Here is a tiny trained network, its code and every weight. The questions are about switching its units off for an input and a target symbol, where a switched-off unit gives its printed mean instead of its output.

import numpy as np


def w(rows, s, z=0):
    codes = np.array(rows[::2]) - 128.0
    scale = np.full(codes.shape[1], s)
    scale[-1] = z or s
    return codes * scale


def norm(h):
    return h / np.sqrt((h * h).mean(-1, keepdims=True) + 1e-5)


def f(y):
    return np.maximum(y, 0)


def softmax(a):
    e = np.exp(a - a.max(-1, keepdims=True))
    return e / e.sum(-1, keepdims=True)


def log_softmax(a):
    a = a - a.max(-1, keepdims=True)
    return a - np.log(np.exp(a).sum(-1, keepdims=True))


def net(x, mask):
    ids = ['αβεηθλμπστφψω'.index(c) for c in x.split()]
    T = len(ids)
    res = E[ids] + P[:T]
    r = norm(res)
    for j in range(2):
        rows = slice(4 * j, 4 * j + 4)
        q, k, v = (r @ M[0][rows].T for M in (Q, K, V))
        z = softmax(np.where(np.tri(T) > 0, q @ k.T / 4**0.5, -1e9)) @ v
        o = O[0][rows]
        res = res + np.where(mask[j], z, o[:, -1]) @ o[:, :-1]
    y = f(norm(res) @ A[0][:, :-1].T + A[0][:, -1])
    res = res + np.where(mask[2:10], y, B[0][:, -1]) @ B[0][:, :-1]
    return log_softmax(norm(res)[-1] @ U[:, :-1].T + U[:, -1])


Q, K, V, O, A, B = {}, {}, {}, {}, {}, {}
E = w([
[149,102,136],'α',
[187,138,113],'β',
[131,112,137],'ε',
[142,93,135],'η',
[130,93,131],'θ',
[156,146,115],'λ',
[129,105,132],'μ',
[114,156,117],'π',
[127,86,122],'σ',
[101,144,121],'τ',
[250,149,104],'φ',
[141,113,139],'ψ',
[136,97,137],'ω',
],0.024)
P = w([
[80,242,114],'0',
[181,15,28],'1',
[193,11,29],'2',
[193,10,32],'3',
[199,5,34],'4',
[214,2,36],'5',
[211,3,45],'6',
[199,7,52],'7',
],0.0052)
Q[0] = w([
[210,78,151],'head 1',
[75,73,114],'head 1',
[103,77,137],'head 1',
[137,111,160],'head 1',
[119,128,156],'head 2',
[100,249,63],'head 2',
[143,94,135],'head 2',
[179,157,109],'head 2',
],0.018)
K[0] = w([
[171,163,184],'head 1',
[131,172,186],'head 1',
[121,116,194],'head 1',
[126,141,140],'head 1',
[118,159,127],'head 2',
[220,132,8],'head 2',
[117,147,179],'head 2',
[202,167,114],'head 2',
],0.016)
V[0] = w([
[139,136,211],'head 1',
[152,201,129],'head 1',
[112,170,187],'head 1',
[218,135,107],'head 1',
[149,186,97],'head 2',
[249,136,126],'head 2',
[150,196,100],'head 2',
[101,186,213],'head 2',
],0.014)
O[0] = w([
[237,107,185,122],'head 1',
[169,198,144,105],'head 1',
[172,154,117,61],'head 1',
[139,154,120,255],'head 1',
[95,92,42,77],'head 2',
[170,193,37,173],'head 2',
[87,75,37,66],'head 2',
[170,1,121,45],'head 2',
],0.0089,0.005)
A[0] = w([
[3,95,109,112],'neuron 1',
[79,188,42,191],'neuron 2',
[150,71,171,219],'neuron 3',
[113,143,177,205],'neuron 4',
[182,132,148,244],'neuron 5',
[122,86,137,173],'neuron 6',
[137,194,61,198],'neuron 7',
[72,169,62,2],'neuron 8',
],0.016,0.0046)
B[0] = w([
[106,198,79,176],'neuron 1',
[115,88,247,245],'neuron 2',
[108,147,122,215],'neuron 3',
[104,112,41,180],'neuron 4',
[105,185,71,219],'neuron 5',
[145,174,144,169],'neuron 6',
[151,118,209,254],'neuron 7',
[95,123,165,172],'neuron 8',
],0.011,0.0096)
U = w([
[219,176,116,128],'α',
[149,169,157,125],'β',
[192,15,156,98],'ε',
[112,220,51,134],'η',
[9,128,200,73],'θ',
[119,138,201,98],'λ',
[76,21,197,144],'μ',
[98,103,62,253],'π',
[18,180,106,139],'σ',
[82,71,105,208],'τ',
[130,176,153,87],'φ',
[219,90,61,155],'ψ',
[172,55,239,26],'ω',
],0.014,0.0042)

Each question gives the input, a string of symbols that net reads in full, and the target symbol t.
The units are the heads (4 rows each of Q, K, V and O) and the neurons (one row each of A and B). Each row of codes is followed by its name. A weight is (code - 128) times the scale printed after its matrix; where a second scale follows, it is the last column's (O, A, B and U).
mask holds one flag per unit, heads first, then neurons. A switched-off unit (its flag False) gives its mean, the last column of its rows in O or B, instead of its output. The means were averaged over made-up inputs and are rounded, as every weight is.
A unit's drop is (log p(t) with every unit on - log p(t) with that unit switched off) / (log p(t) with every unit on - log p(t) with every unit switched off).
The circuit of an input: a set's keep is (log p(t) with only the set's units on - log p(t) with every unit switched off) / (log p(t) with every unit on - log p(t) with every unit switched off). Starting from all 10 units, units are removed one at a time, each time the one whose removal leaves the highest keep (on an exact tie, the one counted first), for as long as the keep stays at least 0.8.
units of the circuit, in order: the units of the circuit, biggest drop first
most important unit: the unit with the biggest drop
k most important neurons: the k neurons with the biggest drops, biggest first
heads that matter: for each layer, one digit per head in row order, 1 if its drop is at least 0.15 and else 0, layers parted by /
drop of u: that unit's drop, to one decimal
input α μ η τ θ, target α: units of the circuit, in order : [head 1; neuron 2]
input α φ α μ π μ, target α: most important unit : head 1
input α ψ λ μ η μ η ε, target α: units of the circuit, in order : [head 1; neuron 2]
input π θ τ μ, target π: units of the circuit, in order : [head 2; neuron 2]
input ε ε ω ω, target ε: units of the circuit, in order : [head 2; head 1]
input σ μ α α, target σ: units of the circuit, in order : [neuron 2; head 1]
input ψ σ ε α φ η σ, target ψ: units of the circuit, in order : [head 2; head 1]
input η λ θ ψ π ε, target η: heads that matter : 00
input μ η θ η θ η ω, target μ: heads that matter : 01
input ψ σ μ π β, target ψ: heads that matter : 01
input ε ψ λ σ φ ψ α α, target ε: units of the circuit, in order : [head 2; neuron 2]
input π θ η β φ ε λ ε, target π: heads that matter : 01
input θ η ψ β θ ω ω, target θ: heads that matter : 11
input η ψ ε τ β θ, target η: units of the circuit, in order : [neuron 2]
input η τ ω, target η: 2 most important neurons : [neuron 2; neuron 7]
input μ λ μ ε η, target μ: drop of head 2 : 5.0
input α α μ σ β ψ τ σ, target α: drop of head 1 : 0.6
input μ θ ψ, target μ: drop of head 2 : 3.3
input μ ψ μ ε π η, target μ: drop of head 2 : 4.6
